Below are the code and all the weights of a small trained network. Each question names an input and a target symbol and asks about switching units off, where a switched-off unit gives its printed mean instead of its output.

import numpy as np


def w(rows, s, z=0):
    codes = np.array(rows[::2]) - 128.0
    scale = np.full(codes.shape[1], s)
    scale[-1] = z or s
    return codes * scale


def f(y):
    return np.maximum(y, 0)


def softmax(a):
    e = np.exp(a - a.max(-1, keepdims=True))
    return e / e.sum(-1, keepdims=True)


def log_softmax(a):
    a = a - a.max(-1, keepdims=True)
    return a - np.log(np.exp(a).sum(-1, keepdims=True))


def net(x, mask):
    ids = ['ΘΠΦΨαβγδημ'.index(c) for c in x.split()]
    T = len(ids)
    res = E[ids] + P[:T]
    u = 0
    for l in range(2):
        q, k, v = (res @ M[l].T for M in (Q, K, V))
        z = softmax(np.where(np.tri(T) > 0, q @ k.T / 2**0.5, -1e9)) @ v
        res = res + np.where(mask[u], z, O[l][:, -1]) @ O[l][:, :-1]
        u += 1
        y = f(res @ A[l][:, :-1].T + A[l][:, -1])
        res = res + np.where(mask[u : u + 4], y, B[l][:, -1]) @ B[l][:, :-1]
        u += 4
    return log_softmax(res[-1] @ U[:, :-1].T + U[:, -1])


Q, K, V, O, A, B = {}, {}, {}, {}, {}, {}
E = w([
[60,70,153,117,179,126,150,50,211],'Θ',
[143,107,141,72,49,81,104,211,29],'Π',
[159,61,211,222,95,74,118,133,169],'Φ',
[113,161,159,81,121,151,178,74,97],'Ψ',
[93,237,151,113,113,162,125,107,171],'α',
[78,120,77,153,104,2,153,132,71],'β',
[15,132,93,90,74,162,80,165,168],'γ',
[32,190,156,173,124,93,145,160,97],'δ',
[160,217,56,146,121,146,170,71,185],'η',
[147,171,98,10,58,86,126,118,153],'μ',
],0.022)
P = w([
[96,92,124,147,159,155,125,242,126],'0',
[101,171,123,103,219,66,48,147,125],'1',
[107,105,119,144,144,150,139,210,127],'2',
[111,162,126,124,178,84,64,129,123],'3',
[118,114,117,138,134,143,154,178,132],'4',
[118,152,129,139,144,102,80,110,118],'5',
[128,128,115,134,124,138,170,153,137],'6',
[126,144,124,144,122,113,97,83,113],'7',
[142,140,114,136,109,134,187,131,142],'8',
[138,140,125,159,93,126,107,62,113],'9',
[155,157,116,135,94,131,204,112,150],'10',
[146,134,120,165,72,135,120,31,110],'11',
[167,171,121,130,79,126,220,90,157],'12',
[161,133,123,177,42,141,132,5,115],'13',
],0.017)
Q[0] = w([
[206,86,56,2,54,113,127,184,81],'0.h0',
[62,160,131,48,84,222,47,115,240],'0.h0',
],0.009)
K[0] = w([
[174,83,57,43,47,74,71,185,147],'0.h0',
[91,158,97,43,110,251,76,114,219],'0.h0',
],0.012)
V[0] = w([
[70,127,84,181,183,155,64,210,133],'0.h0',
[97,140,120,195,41,137,121,3,141],'0.h0',
],0.0067)
O[0] = w([
[245,165,123,129,104,158,126,107,108,255],'0.h0',
[180,163,122,94,165,133,93,169,63,168],'0.h0',
],0.011,0.0029)
A[0] = w([
[34,120,126,138,194,132,52,251,119,103],'0.n0',
[164,175,127,118,131,96,83,108,115,54],'0.n1',
[94,120,125,165,83,87,94,82,121,164],'0.n2',
[71,84,99,142,197,121,112,238,120,1],'0.n3',
],0.014,0.0051)
B[0] = w([
[193,97,129,147,37,60,134,119,55,171],'0.n0',
[102,86,149,99,122,111,142,111,123,212],'0.n1',
[111,143,126,115,144,203,94,126,133,254],'0.n2',
[146,96,101,104,255,122,128,188,128,140],'0.n3',
],0.019,0.0078)
Q[1] = w([
[107,155,145,89,157,254,186,223,167],'1.h0',
[164,27,185,140,172,121,69,66,155],'1.h0',
],0.0095)
K[1] = w([
[151,92,135,87,173,255,86,34,71],'1.h0',
[166,82,209,165,160,76,88,141,212],'1.h0',
],0.0087)
V[1] = w([
[144,67,59,176,73,94,3,120,185],'1.h0',
[114,129,24,62,126,225,138,73,4],'1.h0',
],0.0048)
O[1] = w([
[173,110,14,1,68,142,54,209,172,138],'1.h0',
[102,14,88,192,203,144,53,187,134,253],'1.h0',
],0.007,0.005)
A[1] = w([
[160,8,175,70,110,69,147,112,106,54],'1.n0',
[151,60,195,212,165,133,91,147,197,2],'1.n1',
[199,141,118,182,121,41,162,165,162,57],'1.n2',
[136,137,131,93,181,117,121,73,164,238],'1.n3',
],0.013,0.0075)
B[1] = w([
[185,153,98,69,167,188,221,114,151,214],'1.n0',
[243,170,121,53,122,84,146,92,177,149],'1.n1',
[120,149,133,254,111,123,179,143,174,155],'1.n2',
[163,134,118,134,97,145,123,150,57,254],'1.n3',
],0.015,0.0079)
U = w([
[226,197,67,72,152,113,139,49,84,100],'Θ',
[141,104,138,136,149,230,223,192,141,2],'Π',
[173,121,161,140,136,107,157,97,187,183],'Φ',
[88,60,201,180,180,238,180,33,180,235],'Ψ',
[101,249,188,135,163,254,96,126,127,123],'α',
[199,52,132,154,175,93,142,177,108,165],'β',
[172,81,158,143,10,83,47,142,29,184],'γ',
[116,117,133,174,59,124,200,161,94,76],'δ',
[125,200,41,176,162,207,198,76,170,30],'η',
[65,139,99,92,114,106,220,94,198,170],'μ',
],0.0077,0.0088)

Each question gives the input, a string of symbols that net reads in full, and the target symbol t.
The units are the heads (2 rows each of Q, K, V and O) and the neurons (one row each of A and B). Each row of codes is followed by its name. A weight is (code - 128) times the scale printed after its matrix; where a second scale follows, it is the last column's (O, A, B and U).
mask holds one flag per unit, layer by layer, with each layer's heads first. A switched-off unit (its flag False) gives its mean, the last column of its rows in O or B, instead of its output. The means were averaged over made-up inputs and are rounded, as every weight is.
A unit's drop is (log p(t) with every unit on - log p(t) with that unit switched off) / (log p(t) with every unit on - log p(t) with every unit switched off).
The circuit of an input: a set's keep is (log p(t) with only the set's units on - log p(t) with every unit switched off) / (log p(t) with every unit on - log p(t) with every unit switched off). Starting from all 10 units, units are removed one at a time, each time the one whose removal leaves the highest keep (on an exact tie, the one counted first), for as long as the keep stays at least 0.8.
circuit, biggest first: the units of the circuit, biggest drop first
top k neurons: the k neurons with the biggest drops, biggest first
top k neurons in layer l: the k neurons of layer l with the biggest drops, biggest first
input β Ψ Ψ Φ, target Θ: top neuron in layer 1 => (1.n0)
input Π μ Π α, target Θ: circuit, biggest first => (0.n1, 0.n2, 1.n0, 0.n0)
input η μ α β β α Φ Θ Θ η δ, target δ: circuit, biggest first => (0.h0, 0.n0, 1.n2, 0.n2)
input η Φ Π Ψ Ψ δ Π, target Ψ: circuit, biggest first => (0.h0, 1.h0, 0.n0)
input Ψ Ψ Ψ Ψ Ψ δ β, target β: circuit, biggest first => (0.n3, 0.h0)
input μ β μ Ψ β γ, target Θ: circuit, biggest first => (0.n0, 1.n0)
input Π δ μ α γ β μ δ δ μ, target α: top 2 neurons => (0.n2, 0.n0)
input μ μ μ δ γ δ Θ α Φ, target Φ: top 3 neurons in layer 1 => (1.n1, 1.n2, 1.n3)
input Ψ Ψ η Ψ η γ γ β δ, target δ: top 3 neurons => (0.n0, 0.n2, 1.n2)
input Π γ β β Ψ α Φ γ β Φ Φ Π Ψ Π, target α: top 2 neurons in layer 0 => (0.n2, 0.n0)
input η Θ Φ Ψ δ Ψ, target γ: top 4 neurons => (0.n0, 1.n0, 1.n3, 0.n2)
input Φ Π Ψ β γ η Π η, target γ: circuit, biggest first => (1.n0, 1.n3, 0.n1)
input Φ δ δ Ψ Φ Π Ψ μ β γ α μ, target γ: top 4 neurons => (0.n2, 1.n0, 1.n3, 0.n0)
input α μ Π μ Θ η Ψ Π γ Π β, target β: circuit, biggest first => (0.h0, 0.n3)
input Ψ Π η δ β Ψ, target γ: circuit, biggest first => (1.n0, 1.n3)
input Θ δ Θ δ, target γ: circuit, biggest first => (0.n0)
input μ α β μ Ψ γ δ Φ η Ψ Π Ψ, target α: top 3 neurons => (0.n0, 1.n3, 0.n2)
input Ψ μ Π α β Φ γ γ γ, target γ: top 2 neurons in layer 1 => (1.n0, 1.n2)
input η Θ μ η Ψ Ψ α δ, target Θ: circuit, biggest first => (0.h0, 0.n1, 1.n0, 0.n0)
input α Ψ η μ Θ Θ α β Θ η Φ μ, target γ: circuit, biggest first => (1.n0, 0.n2)
input Ψ δ δ η η Ψ Ψ δ β β Φ μ Θ δ, target Ψ: top 2 neurons => (0.n1, 1.n3)
